Here is a tiny trained network, its code and every weight. The questions are about switching its units off for an input and a class, where a switched-off unit gives its printed mean instead of its output.

import numpy as np


def w(rows, s, z=0):
    codes = np.array(rows[::2]) - 128.0
    scale = np.full(codes.shape[1], s)
    scale[-1] = z or s
    return codes * scale


def f(y):
    return y / 2 * (1 + np.tanh(0.7978845608 * (y + 0.044715 * y**3)))


def log_softmax(a):
    a = a - a.max(-1, keepdims=True)
    return a - np.log(np.exp(a).sum(-1, keepdims=True))


def net(x, mask):
    res = np.array(x, float).reshape(1, 6) / 4 @ E
    y = f(res @ A[0][:, :-1].T + A[0][:, -1])
    res = res + np.where(mask, y, B[0][:, -1]) @ B[0][:, :-1]
    return log_softmax(res[-1] @ U[:, :-1].T + U[:, -1])


A, B = {}, {}
E = w([
[127,128,127,127],'x0',
[43,39,234,102],'x1',
[127,128,126,128],'x2',
[31,138,83,242],'x3',
[115,255,248,144],'x4',
[32,184,66,9],'x5',
],0.0056)
A[0] = w([
[222,101,167,14,80],'n1',
[185,79,174,206,52],'n2',
[9,143,62,253,100],'n3',
[141,38,59,127,100],'n4',
[184,81,172,206,61],'n5',
[225,220,34,145,77],'n6',
[229,218,38,134,105],'n7',
[49,20,233,85,84],'n8',
[187,78,175,205,83],'n9',
[141,37,58,124,99],'n10',
[52,46,205,105,3],'n11',
[227,122,153,18,84],'n12',
[141,38,57,126,102],'n13',
[122,229,211,161,115],'n14',
[135,36,50,136,107],'n15',
[134,35,51,135,94],'n16',
[228,119,148,9,95],'n17',
[61,11,236,81,91],'n18',
[179,130,141,69,44],'n19',
[24,175,87,33,100],'n20',
[122,230,207,168,129],'n21',
[122,228,207,157,110],'n22',
[184,79,174,205,44],'n23',
[140,37,55,129,99],'n24',
[176,85,168,222,97],'n25',
[143,37,60,125,111],'n26',
[187,85,170,211,94],'n27',
[131,40,59,121,42],'n28',
[138,37,56,125,86],'n29',
[209,210,32,147,96],'n30',
[195,96,175,215,126],'n31',
[189,88,171,211,107],'n32',
[31,179,86,34,110],'n33',
[20,152,67,254,121],'n34',
[189,94,170,216,138],'n35',
[29,185,83,26,99],'n36',
[186,79,173,207,60],'n37',
],0.0059,0.004)
B[0] = w([
[169,90,192,187,200],'n1',
[176,147,71,99,163],'n2',
[244,65,229,147,224],'n3',
[99,190,175,87,180],'n4',
[158,134,88,107,165],'n5',
[69,155,115,205,190],'n6',
[62,143,119,212,202],'n7',
[88,220,54,255,244],'n8',
[163,137,67,98,180],'n9',
[99,198,181,92,181],'n10',
[186,239,95,212,159],'n11',
[177,72,189,187,194],'n12',
[95,193,185,88,182],'n13',
[96,168,164,56,197],'n14',
[110,161,165,99,190],'n15',
[115,176,174,90,183],'n16',
[172,70,187,175,207],'n17',
[90,188,79,234,253],'n18',
[177,129,151,165,117],'n19',
[241,128,48,104,210],'n20',
[86,169,173,46,204],'n21',
[83,191,183,34,190],'n22',
[170,146,83,106,158],'n23',
[104,180,171,92,182],'n24',
[158,120,91,98,190],'n25',
[92,185,174,91,187],'n26',
[157,129,72,88,185],'n27',
[139,204,181,104,149],'n28',
[107,199,184,89,174],'n29',
[73,154,127,203,189],'n30',
[131,123,93,99,207],'n31',
[148,126,70,85,192],'n32',
[245,115,50,98,212],'n33',
[228,48,231,141,228],'n34',
[136,120,83,85,212],'n35',
[220,118,70,108,216],'n36',
[182,147,56,90,168],'n37',
],0.0074,0.0033)
U = w([
[92,198,190,49,95],'0',
[174,120,37,82,92],'1',
[78,171,97,247,92],'2',
[102,97,137,112,250],'3',
[173,62,214,160,77],'4',
],0.014)

Each question gives the input, the list of numbers given to net, and the class t.
The units are the neurons (one row each of A and B). Each row of codes is followed by its name. A weight is (code - 128) times the scale printed after its matrix; where a second scale follows, it is the last column's (A, B and U).
mask holds one flag per neuron, in row order. A switched-off neuron (its flag False) gives its mean, the last column of its row in B, instead of its output. The means were averaged over made-up inputs and are rounded, as every weight is.
A unit's drop is (log p(t) with every unit on - log p(t) with that unit switched off) / (log p(t) with every unit on - log p(t) with every unit switched off).
The circuit of an input: a set's keep is (log p(t) with only the set's units on - log p(t) with every unit switched off) / (log p(t) with every unit on - log p(t) with every unit switched off). Starting from the 12 units with the biggest drops (on a tie, the unit counted first), units are removed one at a time, each time the one whose removal leaves the highest keep (on an exact tie, the one counted first), for as long as the keep stays at least 0.8.
circuit, biggest first: the units of the circuit, biggest drop first
k most important neurons: the k neurons with the biggest drops, biggest first
drop when u is switched off: that unit's drop, to one decimal
input [5,7,7,5,-5,3], class 2: 2 most important neurons => n8, n18
input [-5,8,4,-8,-6,2], class 2: circuit, biggest first => n8, n18
input [-4,-4,-1,-1,-3,-3], class 2: most important neuron => n7
input [3,-7,5,8,7,1], class 4: circuit, biggest first => n34, n3
input [1,7,1,-5,2,3], class 2: circuit, biggest first => n8, n18
input [1,4,-4,8,-2,2], class 4: circuit, biggest first => n3, n34
input [7,-4,6,-8,-7,7], class 4: circuit, biggest first => n17, n12, n1
input [8,-7,-3,8,7,8], class 1: 2 most important neurons => n33, n20
input [-8,5,-2,8,-7,3], class 4: 2 most important neurons => n3, n34
input [0,-3,-2,4,0,-5], class 1: drop when n9 is switched off => 0.1
input [-1,-2,8,0,-3,-8], class 1: drop when n7 is switched off => 0.0
input [-6,8,2,6,-3,-5], class 2: drop when n8 is switched off => 0.6
